Below is a small trained network, with its code and all its weights. Each question gives an input and a class and asks what happens when units are switched off, that is, made to give their printed mean instead of their output.

import numpy as np


def w(rows, s, z=0):
    codes = np.array(rows[::2]) - 128.0
    scale = np.full(codes.shape[1], s)
    scale[-1] = z or s
    return codes * scale


def norm(h):
    return h / np.sqrt((h * h).mean(-1, keepdims=True) + 1e-5)


def f(y):
    return np.maximum(y, 0)


def log_softmax(a):
    a = a - a.max(-1, keepdims=True)
    return a - np.log(np.exp(a).sum(-1, keepdims=True))


def net(x, mask):
    res = np.array(x, float).reshape(1, 3) / 4 @ E
    u = 0
    for l in range(4):
        y = f(norm(res) @ A[l][:, :-1].T + A[l][:, -1])
        res = res + np.where(mask[u : u + 5], y, B[l][:, -1]) @ B[l][:, :-1]
        u += 5
    return log_softmax(norm(res)[-1] @ U[:, :-1].T + U[:, -1])


A, B = {}, {}
E = w([
[70,170,254,122,67,105],'x0',
[67,118,114,79,236,49],'x1',
[109,188,115,191,253,98],'x2',
],0.0051)
A[0] = w([
[71,220,249,48,177,8,51],'L0N0',
[116,43,177,76,154,71,3],'L0N1',
[93,95,94,152,166,71,77],'L0N2',
[231,36,31,80,202,46,74],'L0N3',
[91,100,87,187,2,72,96],'L0N4',
],0.006,0.0027)
B[0] = w([
[106,177,174,148,163,42,243],'L0N0',
[53,26,144,59,120,205,159],'L0N1',
[133,143,121,162,47,125,179],'L0N2',
[96,199,60,191,64,155,255],'L0N3',
[141,142,166,189,1,73,186],'L0N4',
],0.007,0.0049)
A[1] = w([
[133,146,133,249,201,118,20],'L1N0',
[2,61,137,68,105,173,251],'L1N1',
[52,152,138,56,4,164,102],'L1N2',
[180,173,122,54,103,123,57],'L1N3',
[54,156,156,82,142,74,99],'L1N4',
],0.0071,0.0012)
B[1] = w([
[221,82,121,73,139,169,225],'L1N0',
[216,70,40,212,201,101,181],'L1N1',
[98,104,121,180,224,211,253],'L1N2',
[91,122,149,130,109,114,140],'L1N3',
[228,134,142,254,103,31,201],'L1N4',
],0.0087,0.0054)
A[2] = w([
[175,207,62,166,69,90,80],'L2N0',
[161,84,136,84,90,34,118],'L2N1',
[236,138,119,66,103,255,140],'L2N2',
[117,149,29,142,141,207,23],'L2N3',
[130,254,210,161,139,159,3],'L2N4',
],0.0069,0.00067)
B[2] = w([
[87,130,164,112,104,24,222],'L2N0',
[108,168,131,193,113,124,153],'L2N1',
[122,129,182,91,243,152,242],'L2N2',
[113,112,103,48,67,81,254],'L2N3',
[144,253,82,182,161,156,182],'L2N4',
],0.0064,0.0057)
A[3] = w([
[144,139,99,139,170,90,61],'L3N0',
[111,168,71,81,143,132,153],'L3N1',
[110,145,79,86,125,100,115],'L3N2',
[131,140,142,135,65,252,159],'L3N3',
[138,136,83,105,120,112,3],'L3N4',
],0.011,0.0021)
B[3] = w([
[96,109,172,92,87,160,209],'L3N0',
[184,152,108,139,97,74,204],'L3N1',
[196,129,127,82,4,154,197],'L3N2',
[86,117,123,71,126,108,254],'L3N3',
[146,123,108,155,74,133,172],'L3N4',
],0.011,0.0059)
U = w([
[186,132,38,81,15,95,195],'0',
[32,29,153,33,99,148,253],'1',
[29,249,127,133,138,199,27],'2',
[109,44,48,213,189,166,44],'3',
[181,142,137,50,219,163,69],'4',
[121,203,178,208,142,18,181],'5',
],0.014,0.0015)

Each question gives the input, the list of numbers given to net, and the class t.
The units are the neurons (one row each of A and B). Each row of codes is followed by its name. A weight is (code - 128) times the scale printed after its matrix; where a second scale follows, it is the last column's (A, B and U).
mask holds one flag per neuron, layer by layer. A switched-off neuron (its flag False) gives its mean, the last column of its row in B, instead of its output. The means were averaged over made-up inputs and are rounded, as every weight is.
A unit's drop is (log p(t) with every unit on - log p(t) with that unit switched off) / (log p(t) with every unit on - log p(t) with every unit switched off).
The circuit of an input: a set's keep is (log p(t) with only the set's units on - log p(t) with every unit switched off) / (log p(t) with every unit on - log p(t) with every unit switched off). Starting from the 12 units with the biggest drops (on a tie, the unit counted first), units are removed one at a time, each time the one whose removal leaves the highest keep (on an exact tie, the one counted first), for as long as the keep stays at least 0.8.
circuit, biggest first: the units of the circuit, biggest drop first
most important unit: the unit with the biggest drop
top k neurons: the k neurons with the biggest drops, biggest first
k most important neurons of layer l: the k neurons of layer l with the biggest drops, biggest first
input [6,4,-4], class 5: most important unit : L0N0
input [5,1,-6], class 3: circuit, biggest first : [L1N2, L1N1]
input [-3,0,-7], class 1: circuit, biggest first : [L1N2, L1N4]
input [1,-4,0], class 2: top 4 neurons : [L2N4, L1N0, L1N1, L0N1]
input [-3,-5,7], class 4: circuit, biggest first : [L1N0, L2N2]
input [-2,6,-2], class 3: circuit, biggest first : [L0N1, L1N1]
input [3,0,-3], class 5: top 4 neurons : [L0N4, L0N3, L1N0, L0N1]
input [-2,-7,2], class 4: circuit, biggest first : [L2N2, L1N4, L0N3]
input [5,6,-8], class 3: circuit, biggest first : [L1N1, L1N2]
input [4,0,-4], class 5: top 4 neurons : [L0N4, L1N0, L0N3, L0N1]
input [-4,-6,6], class 4: top 2 neurons : [L1N0, L2N2]
input [-4,-7,0], class 1: 3 most important neurons of layer 1 : [L1N4, L1N1, L1N0]
input [6,2,-6], class 5: top 3 neurons : [L0N0, L1N4, L0N4]
input [3,-8,2], class 2: top 2 neurons : [L2N4, L1N4]
input [-3,7,-6], class 3: circuit, biggest first : [L0N1, L1N1]
input [5,-3,-3], class 2: circuit, biggest first : [L1N2]
input [2,-6,-3], class 1: top 4 neurons : [L3N3, L0N0, L1N4, L0N3]
input [-1,1,-2], class 3: top 2 neurons : [L1N2, L0N1]
input [-2,4,4], class 0: top 2 neurons : [L0N3, L1N0]
input [2,7,-4], class 5: top 3 neurons : [L0N0, L1N4, L1N0]
